Here is a tiny trained network, its code and every weight. The questions are about switching its units off for an input and a target symbol, where a switched-off unit gives its printed mean instead of its output.

import numpy as np


def w(rows, s, z=0):
    codes = np.array(rows[::2]) - 128.0
    scale = np.full(codes.shape[1], s)
    scale[-1] = z or s
    return codes * scale


def f(y):
    return np.maximum(y, 0)


def softmax(a):
    e = np.exp(a - a.max(-1, keepdims=True))
    return e / e.sum(-1, keepdims=True)


def log_softmax(a):
    a = a - a.max(-1, keepdims=True)
    return a - np.log(np.exp(a).sum(-1, keepdims=True))


def net(x, mask):
    ids = ['αβγδζθλμξπστψω'.index(c) for c in x.split()]
    T = len(ids)
    res = E[ids] + P[:T]
    r = res
    for j in range(2):
        rows = slice(2 * j, 2 * j + 2)
        q, k, v = (r @ M[0][rows].T for M in (Q, K, V))
        z = softmax(np.where(np.tri(T) > 0, q @ k.T / 2**0.5, -1e9)) @ v
        o = O[0][rows]
        res = res + np.where(mask[j], z, o[:, -1]) @ o[:, :-1]
    y = f(res @ A[0][:, :-1].T + A[0][:, -1])
    res = res + np.where(mask[2:10], y, B[0][:, -1]) @ B[0][:, :-1]
    return log_softmax(res[-1] @ U[:, :-1].T + U[:, -1])


Q, K, V, O, A, B = {}, {}, {}, {}, {}, {}
E = w([
[165,49,95],'α',
[119,10,184],'β',
[149,34,105],'γ',
[177,61,100],'δ',
[188,177,42],'ζ',
[82,140,114],'θ',
[147,201,166],'λ',
[164,184,34],'μ',
[250,69,68],'ξ',
[169,98,180],'π',
[20,139,191],'σ',
[171,189,31],'τ',
[185,77,132],'ψ',
[49,58,193],'ω',
],0.017)
P = w([
[39,103,21],'0',
[148,64,99],'1',
[170,57,116],'2',
[198,57,135],'3',
[202,66,138],'4',
[197,74,141],'5',
[209,82,162],'6',
[210,84,151],'7',
[214,98,157],'8',
[219,104,153],'9',
[204,111,150],'10',
[126,3,10],'11',
[208,66,127],'12',
],0.0055)
Q[0] = w([
[185,119,135],'H1',
[131,11,124],'H1',
[122,85,48],'H2',
[146,227,254],'H2',
],0.0097)
K[0] = w([
[168,235,62],'H1',
[166,49,165],'H1',
[221,182,142],'H2',
[171,254,179],'H2',
],0.0076)
V[0] = w([
[59,112,132],'H1',
[140,254,142],'H1',
[160,155,218],'H2',
[15,213,44],'H2',
],0.0093)
O[0] = w([
[93,217,190,133],'H1',
[86,78,43,1],'H1',
[88,2,101,95],'H2',
[160,116,145,35],'H2',
],0.0094,0.011)
A[0] = w([
[176,124,225,148],'N1',
[162,173,81,65],'N2',
[132,133,36,108],'N3',
[130,200,58,55],'N4',
[162,134,149,215],'N5',
[187,194,51,56],'N6',
[155,250,117,255],'N7',
[52,111,189,47],'N8',
],0.011,0.0046)
B[0] = w([
[86,113,80,250],'N1',
[118,112,200,145],'N2',
[94,64,206,147],'N3',
[2,96,195,147],'N4',
[51,186,68,190],'N5',
[141,88,208,159],'N6',
[183,251,78,192],'N7',
[171,86,199,175],'N8',
],0.0092,0.014)
U = w([
[166,181,201,161],'α',
[101,130,177,179],'β',
[142,134,103,134],'γ',
[182,173,122,113],'δ',
[136,159,105,93],'ζ',
[89,198,74,86],'θ',
[159,140,128,35],'λ',
[160,142,122,93],'μ',
[255,148,155,122],'ξ',
[113,133,92,58],'π',
[129,123,99,59],'σ',
[155,139,117,80],'τ',
[137,155,120,25],'ψ',
[111,154,81,255],'ω',
],0.019,0.0067)

Each question gives the input, a string of symbols that net reads in full, and the target symbol t.
The units are the heads (2 rows each of Q, K, V and O) and the neurons (one row each of A and B). Each row of codes is followed by its name. A weight is (code - 128) times the scale printed after its matrix; where a second scale follows, it is the last column's (O, A, B and U).
mask holds one flag per unit, heads first, then neurons. A switched-off unit (its flag False) gives its mean, the last column of its rows in O or B, instead of its output. The means were averaged over made-up inputs and are rounded, as every weight is.
A unit's drop is (log p(t) with every unit on - log p(t) with that unit switched off) / (log p(t) with every unit on - log p(t) with every unit switched off).
The circuit of an input: a set's keep is (log p(t) with only the set's units on - log p(t) with every unit switched off) / (log p(t) with every unit on - log p(t) with every unit switched off). Starting from all 10 units, units are removed one at a time, each time the one whose removal leaves the highest keep (on an exact tie, the one counted first), for as long as the keep stays at least 0.8.
units of the circuit, in order: the units of the circuit, biggest drop first
top k neurons: the k neurons with the biggest drops, biggest first
heads that matter: for each layer, one digit per head in row order, 1 if its drop is at least 0.15 and else 0, layers parted by /
drop when u is switched off: that unit's drop, to one decimal
input δ α α γ ω θ, target θ: units of the circuit, in order	N7; N8
input τ θ ξ μ, target α: units of the circuit, in order	N6; N1
input γ γ τ ω δ ψ α π α ω γ λ, target θ: units of the circuit, in order	N7
input γ ω ω γ α, target θ: heads that matter	11
input δ β ω ω ζ ω π ζ, target β: units of the circuit, in order	H1; N4; N6
input γ σ ω β ω τ, target α: heads that matter	00
input α ω β ω ω τ, target α: units of the circuit, in order	N6; N4
input ω α λ τ μ γ β τ, target β: units of the circuit, in order	H1; N3; N6
input ω γ ξ δ δ β β σ ω α ω μ, target α: top 3 neurons	N6; N7; N1
input α ψ ω β γ ζ, target α: top 2 neurons	N6; N4
input α θ γ ψ, target θ: top 3 neurons	N5; N8; N1
input μ σ ω ζ β μ, target β: top 3 neurons	N4; N3; N6
input α τ ω, target α: top 2 neurons	N8; N4
input α ω γ ω λ π γ γ γ β ζ, target α: top 4 neurons	N6; N7; N1; N4
input ψ δ τ μ β α μ, target β: drop when H1 is switched off	1.4
input τ β γ τ γ δ ω ω δ ζ τ, target β: drop when N1 is switched off	-0.1
input α ξ ω θ, target θ: drop when N8 is switched off	0.3
input ζ δ γ α ω ω λ α π ω μ ζ, target β: drop when N6 is switched off	0.1
